Below is a small trained network, with its code and all its weights. Each question gives an input and a target symbol and asks what happens when units are switched off, that is, made to give their printed mean instead of their output.

import numpy as np


def w(rows, s, z=0):
    codes = np.array(rows[::2]) - 128.0
    scale = np.full(codes.shape[1], s)
    scale[-1] = z or s
    return codes * scale


def softmax(a):
    e = np.exp(a - a.max(-1, keepdims=True))
    return e / e.sum(-1, keepdims=True)


def log_softmax(a):
    a = a - a.max(-1, keepdims=True)
    return a - np.log(np.exp(a).sum(-1, keepdims=True))


def net(x, mask):
    ids = ['αγδεζηθλμξπστφψω'.index(c) for c in x.split()]
    T = len(ids)
    res = E[ids] + P[:T]
    u = 0
    for l in range(2):
        r = res
        for j in range(3):
            rows = slice(2 * j, 2 * j + 2)
            q, k, v = (r @ M[l][rows].T for M in (Q, K, V))
            z = softmax(np.where(np.tri(T) > 0, q @ k.T / 2**0.5, -1e9)) @ v
            o = O[l][rows]
            res = res + np.where(mask[u + j], z, o[:, -1]) @ o[:, :-1]
        u += 3
    return log_softmax(res[-1] @ U[:, :-1].T + U[:, -1])


Q, K, V, O = {}, {}, {}, {}
E = w([
[90,119,146,135],'α',
[220,179,122,138],'γ',
[141,101,123,197],'δ',
[165,161,131,124],'ε',
[163,111,86,176],'ζ',
[67,58,101,233],'η',
[42,94,124,110],'θ',
[195,171,108,114],'λ',
[150,151,125,134],'μ',
[146,103,52,167],'ξ',
[150,113,207,231],'π',
[59,158,135,48],'σ',
[112,206,144,4],'τ',
[241,187,135,147],'φ',
[70,168,182,165],'ψ',
[168,70,83,248],'ω',
],0.016)
P = w([
[184,223,160,182],'0',
[73,5,101,121],'1',
[52,70,162,146],'2',
[61,133,25,217],'3',
[155,41,130,79],'4',
[64,110,184,109],'5',
[113,199,61,144],'6',
[208,69,117,63],'7',
[51,126,208,87],'8',
[65,166,86,195],'9',
[218,57,112,79],'10',
[63,147,189,37],'11',
[19,180,94,143],'12',
],0.012)
Q[0] = w([
[100,172,197,196],'0.h0',
[227,148,128,157],'0.h0',
[226,108,121,169],'0.h1',
[151,222,61,254],'0.h1',
[152,96,113,93],'0.h2',
[197,194,119,98],'0.h2',
],0.0086)
K[0] = w([
[135,33,53,4],'0.h0',
[31,135,66,208],'0.h0',
[210,164,85,180],'0.h1',
[46,76,189,146],'0.h1',
[95,225,157,135],'0.h2',
[142,2,159,30],'0.h2',
],0.0078)
V[0] = w([
[99,190,176,149],'0.h0',
[167,113,103,170],'0.h0',
[41,1,148,38],'0.h1',
[227,90,64,93],'0.h1',
[53,239,147,158],'0.h2',
[88,58,213,142],'0.h2',
],0.0076)
O[0] = w([
[234,42,134,167,146],'0.h0',
[116,98,127,165,161],'0.h0',
[132,154,123,125,55],'0.h1',
[75,48,104,132,3],'0.h1',
[254,237,170,67,214],'0.h2',
[90,122,170,139,194],'0.h2',
],0.009,0.0044)
Q[1] = w([
[89,198,57,107],'1.h0',
[142,97,171,127],'1.h0',
[136,1,83,159],'1.h1',
[74,224,140,87],'1.h1',
[52,159,92,164],'1.h2',
[101,77,112,178],'1.h2',
],0.01)
K[1] = w([
[39,185,49,65],'1.h0',
[100,208,169,143],'1.h0',
[164,108,181,205],'1.h1',
[155,133,184,182],'1.h1',
[2,45,207,194],'1.h2',
[208,98,108,159],'1.h2',
],0.0078)
V[1] = w([
[167,123,219,204],'1.h0',
[80,197,96,80],'1.h0',
[186,68,151,158],'1.h1',
[161,211,202,229],'1.h1',
[100,113,45,2],'1.h2',
[116,49,75,252],'1.h2',
],0.0075)
O[1] = w([
[31,223,95,21,252],'1.h0',
[213,122,122,212,69],'1.h0',
[118,100,176,15,155],'1.h1',
[254,125,111,111,222],'1.h1',
[119,121,193,124,9],'1.h2',
[178,108,3,26,112],'1.h2',
],0.008,0.013)
U = w([
[191,93,153,113,212],'α',
[143,70,126,124,184],'γ',
[167,101,118,116,65],'δ',
[154,115,117,138,40],'ε',
[152,103,109,136,57],'ζ',
[252,157,68,164,234],'η',
[146,115,117,147,48],'θ',
[133,102,116,138,65],'λ',
[154,120,114,140,27],'μ',
[154,97,111,143,97],'ξ',
[112,162,123,96,38],'π',
[119,122,153,149,109],'σ',
[93,99,174,146,20],'τ',
[121,116,123,120,136],'φ',
[143,209,90,165,254],'ψ',
[130,131,98,136,55],'ω',
],0.012,0.0042)

Each question gives the input, a string of symbols that net reads in full, and the target symbol t.
The units are the heads (2 rows each of Q, K, V and O). Each row of codes is followed by its name. A weight is (code - 128) times the scale printed after its matrix; where a second scale follows, it is the last column's (O and U).
mask holds one flag per head, layer by layer. A switched-off head (its flag False) gives its mean, the last column of its rows in O, instead of its output. The means were averaged over made-up inputs and are rounded, as every weight is.
A unit's drop is (log p(t) with every unit on - log p(t) with that unit switched off) / (log p(t) with every unit on - log p(t) with every unit switched off).
The circuit of an input: a set's keep is (log p(t) with only the set's units on - log p(t) with every unit switched off) / (log p(t) with every unit on - log p(t) with every unit switched off). Starting from all 6 units, units are removed one at a time, each time the one whose removal leaves the highest keep (on an exact tie, the one counted first), for as long as the keep stays at least 0.8.
circuit, biggest first: the units of the circuit, biggest drop first
heads that matter: for each layer, one digit per head in row order, 1 if its drop is at least 0.15 and else 0, layers parted by /
drop when u is switched off: that unit's drop, to one decimal
input π α α ψ δ, target π: heads that matter => 100 / 100
input π σ φ ψ, target η: heads that matter => 010 / 100
input τ α δ, target τ: circuit, biggest first => (1.h2; 0.h2)
input π α α ζ π ω α α α π η, target π: heads that matter => 100 / 100
input ψ π π π π π ψ λ η, target ψ: heads that matter => 011 / 000
input π π π π γ, target π: circuit, biggest first => (1.h0; 0.h0)
input π τ π α ζ α π γ, target π: circuit, biggest first => (1.h0; 0.h0; 0.h1)
input ω α ψ π, target η: heads that matter => 110 / 101
input α γ φ φ π γ α π π μ, target η: heads that matter => 000 / 101
input π π ψ ε ω, target π: circuit, biggest first => (1.h0; 0.h0)
input τ π π δ γ ε θ, target η: heads that matter => 000 / 100
input ψ π α τ π φ σ θ δ γ δ δ ω, target η: circuit, biggest first => (1.h0)
input π ψ φ α π π η ε, target π: circuit, biggest first => (1.h0; 0.h0; 0.h1)
input π π α π τ π σ θ α ψ φ, target π: circuit, biggest first => (1.h0; 0.h0; 0.h1)
input α ψ α π, target η: circuit, biggest first => (1.h0; 0.h1)
input π π ζ, target π: circuit, biggest first => (1.h0; 0.h0)
input π π π π σ ψ, target ψ: heads that matter => 110 / 010
input λ π α γ γ π ψ α γ ψ γ μ ω, target η: circuit, biggest first => (1.h0; 1.h2)
input π ψ α ψ δ, target π: drop when 1.h0 is switched off => 1.6
input π π π ψ π τ δ π τ, target τ: drop when 1.h2 is switched off => 0.9
